Below are the code and all the weights of a small trained network. Each question names an input and a class and asks about switching units off, where a switched-off unit gives its printed mean instead of its output.

import numpy as np


def w(rows, s, z=0):
    codes = np.array(rows[::2]) - 128.0
    scale = np.full(codes.shape[1], s)
    scale[-1] = z or s
    return codes * scale


def norm(h):
    return h / np.sqrt((h * h).mean(-1, keepdims=True) + 1e-5)


def f(y):
    return y / 2 * (1 + np.tanh(0.7978845608 * (y + 0.044715 * y**3)))


def log_softmax(a):
    a = a - a.max(-1, keepdims=True)
    return a - np.log(np.exp(a).sum(-1, keepdims=True))


def net(x, mask):
    res = np.array(x, float).reshape(1, 3) / 4 @ E
    u = 0
    for l in range(4):
        y = f(norm(res) @ A[l][:, :-1].T + A[l][:, -1])
        res = res + np.where(mask[u : u + 7], y, B[l][:, -1]) @ B[l][:, :-1]
        u += 7
    return log_softmax(norm(res)[-1] @ U[:, :-1].T + U[:, -1])


A, B = {}, {}
E = w([
[179,79,211,110,203,132],'x0',
[233,56,71,176,110,40],'x1',
[1,120,69,85,253,29],'x2',
],0.0072)
A[0] = w([
[174,201,115,72,117,155,1],'0.n0',
[118,192,109,95,213,135,114],'0.n1',
[115,196,172,2,143,144,60],'0.n2',
[155,233,210,128,86,170,139],'0.n3',
[76,172,87,150,56,142,51],'0.n4',
[136,82,105,154,173,85,128],'0.n5',
[102,184,39,131,112,154,142],'0.n6',
],0.0092,0.0037)
B[0] = w([
[164,124,220,106,181,142,125],'0.n0',
[131,133,109,108,100,186,193],'0.n1',
[70,134,82,194,167,158,189],'0.n2',
[147,157,105,121,109,157,253],'0.n3',
[102,12,151,200,106,53,185],'0.n4',
[157,143,113,86,92,162,186],'0.n5',
[125,122,121,144,95,153,200],'0.n6',
],0.011,0.0055)
A[1] = w([
[132,31,76,172,75,149,105],'1.n0',
[152,177,138,60,94,171,5],'1.n1',
[121,115,249,140,233,182,44],'1.n2',
[2,136,155,127,194,89,58],'1.n3',
[96,131,68,228,221,130,238],'1.n4',
[162,55,199,101,224,192,11],'1.n5',
[216,145,34,114,133,144,27],'1.n6',
],0.0078,0.0016)
B[1] = w([
[158,90,168,82,219,187,253],'1.n0',
[111,65,162,86,136,202,156],'1.n1',
[109,54,74,235,13,93,177],'1.n2',
[185,230,185,136,53,131,233],'1.n3',
[242,132,91,62,50,168,228],'1.n4',
[24,6,136,196,37,2,178],'1.n5',
[209,90,178,154,206,133,209],'1.n6',
],0.0068,0.0036)
A[2] = w([
[89,120,72,91,160,70,236],'2.n0',
[102,177,165,2,163,37,113],'2.n1',
[124,140,193,109,191,101,2],'2.n2',
[219,108,112,97,149,225,118],'2.n3',
[144,58,176,133,183,119,216],'2.n4',
[56,127,137,164,100,50,138],'2.n5',
[94,231,116,57,116,59,181],'2.n6',
],0.0099,0.0029)
B[2] = w([
[170,125,240,160,76,143,179],'2.n0',
[254,150,191,130,90,135,161],'2.n1',
[120,80,164,148,57,124,116],'2.n2',
[108,152,152,70,117,113,255],'2.n3',
[48,136,19,113,89,172,191],'2.n4',
[136,39,108,96,47,129,150],'2.n5',
[207,85,223,136,145,174,180],'2.n6',
],0.0093,0.0068)
A[3] = w([
[12,78,141,134,174,185,68],'3.n0',
[100,109,111,147,40,173,223],'3.n1',
[193,129,59,87,140,69,17],'3.n2',
[39,208,148,70,159,120,158],'3.n3',
[83,38,138,176,24,118,3],'3.n4',
[230,109,21,135,201,75,47],'3.n5',
[35,193,131,193,155,138,65],'3.n6',
],0.011,0.0048)
B[3] = w([
[66,194,51,77,86,227,150],'3.n0',
[148,118,133,130,166,57,252],'3.n1',
[77,179,126,209,111,188,144],'3.n2',
[110,58,74,145,124,90,153],'3.n3',
[126,55,130,180,186,44,188],'3.n4',
[2,181,151,178,96,186,155],'3.n5',
[102,152,205,234,69,195,142],'3.n6',
],0.013,0.012)
U = w([
[46,178,126,199,35,214,201],'0',
[110,28,152,213,138,25,171],'1',
[231,150,212,61,63,155,198],'2',
[86,64,41,49,128,110,171],'3',
[93,162,156,104,252,138,9],'4',
[99,188,151,111,232,119,9],'5',
[105,211,141,114,212,105,9],'6',
],0.017,0.012)

Each question gives the input, the list of numbers given to net, and the class t.
The units are the neurons (one row each of A and B). Each row of codes is followed by its name. A weight is (code - 128) times the scale printed after its matrix; where a second scale follows, it is the last column's (A, B and U).
mask holds one flag per neuron, layer by layer. A switched-off neuron (its flag False) gives its mean, the last column of its row in B, instead of its output. The means were averaged over made-up inputs and are rounded, as every weight is.
A unit's drop is (log p(t) with every unit on - log p(t) with that unit switched off) / (log p(t) with every unit on - log p(t) with every unit switched off).
The circuit of an input: a set's keep is (log p(t) with only the set's units on - log p(t) with every unit switched off) / (log p(t) with every unit on - log p(t) with every unit switched off). Starting from the 12 units with the biggest drops (on a tie, the unit counted first), units are removed one at a time, each time the one whose removal leaves the highest keep (on an exact tie, the one counted first), for as long as the keep stays at least 0.8.
units of the circuit, in order: the units of the circuit, biggest drop first
most important unit: the unit with the biggest drop
top k neurons: the k neurons with the biggest drops, biggest first
top k neurons in layer l: the k neurons of layer l with the biggest drops, biggest first
input [-8,-2,-5], class 1: units of the circuit, in order => 0.n4
input [-6,-5,4], class 1: top 2 neurons => 0.n4, 3.n1
input [0,-5,7], class 2: top 2 neurons => 2.n6, 1.n3
input [8,-7,6], class 1: top 3 neurons in layer 1 => 1.n5, 1.n2, 1.n0
input [8,-8,0], class 0: top 4 neurons => 0.n4, 0.n2, 3.n0, 0.n1
input [8,-6,7], class 1: top 3 neurons => 1.n5, 1.n2, 0.n3
input [-3,-1,2], class 3: top 4 neurons => 1.n0, 3.n0, 1.n5, 1.n2
input [3,3,-4], class 2: top 2 neurons => 2.n3, 0.n4
input [-3,-7,8], class 2: top 2 neurons => 2.n6, 1.n3
input [-4,-7,7], class 0: top 3 neurons in layer 0 => 0.n2, 0.n1, 0.n6
input [-3,-3,4], class 2: top 2 neurons in layer 1 => 1.n4, 1.n3
input [8,-7,-6], class 1: top 3 neurons in layer 0 => 0.n5, 0.n1, 0.n6
input [-6,6,1], class 0: top 4 neurons in layer 1 => 1.n0, 1.n5, 1.n6, 1.n2
input [-8,-5,3], class 1: most important unit => 0.n4
input [-5,3,-5], class 1: top 2 neurons => 0.n4, 1.n4
input [4,4,2], class 0: top 2 neurons => 0.n5, 1.n6
input [5,-7,-7], class 0: top 3 neurons in layer 1 => 1.n4, 1.n3, 1.n5
input [3,-1,2], class 3: top 2 neurons => 0.n0, 0.n1
input [5,5,5], class 0: top 3 neurons in layer 0 => 0.n5, 0.n4, 0.n0
input [2,-4,7], class 2: most important unit => 2.n6
input [5,6,-6], class 0: top 2 neurons in layer 0 => 0.n1, 0.n6
input [-8,2,-8], class 1: top 2 neurons in layer 1 => 1.n4, 1.n3
input [6,0,-5], class 1: top 2 neurons => 1.n5, 0.n5
input [-7,-5,8], class 2: top 3 neurons => 1.n3, 2.n6, 1.n2
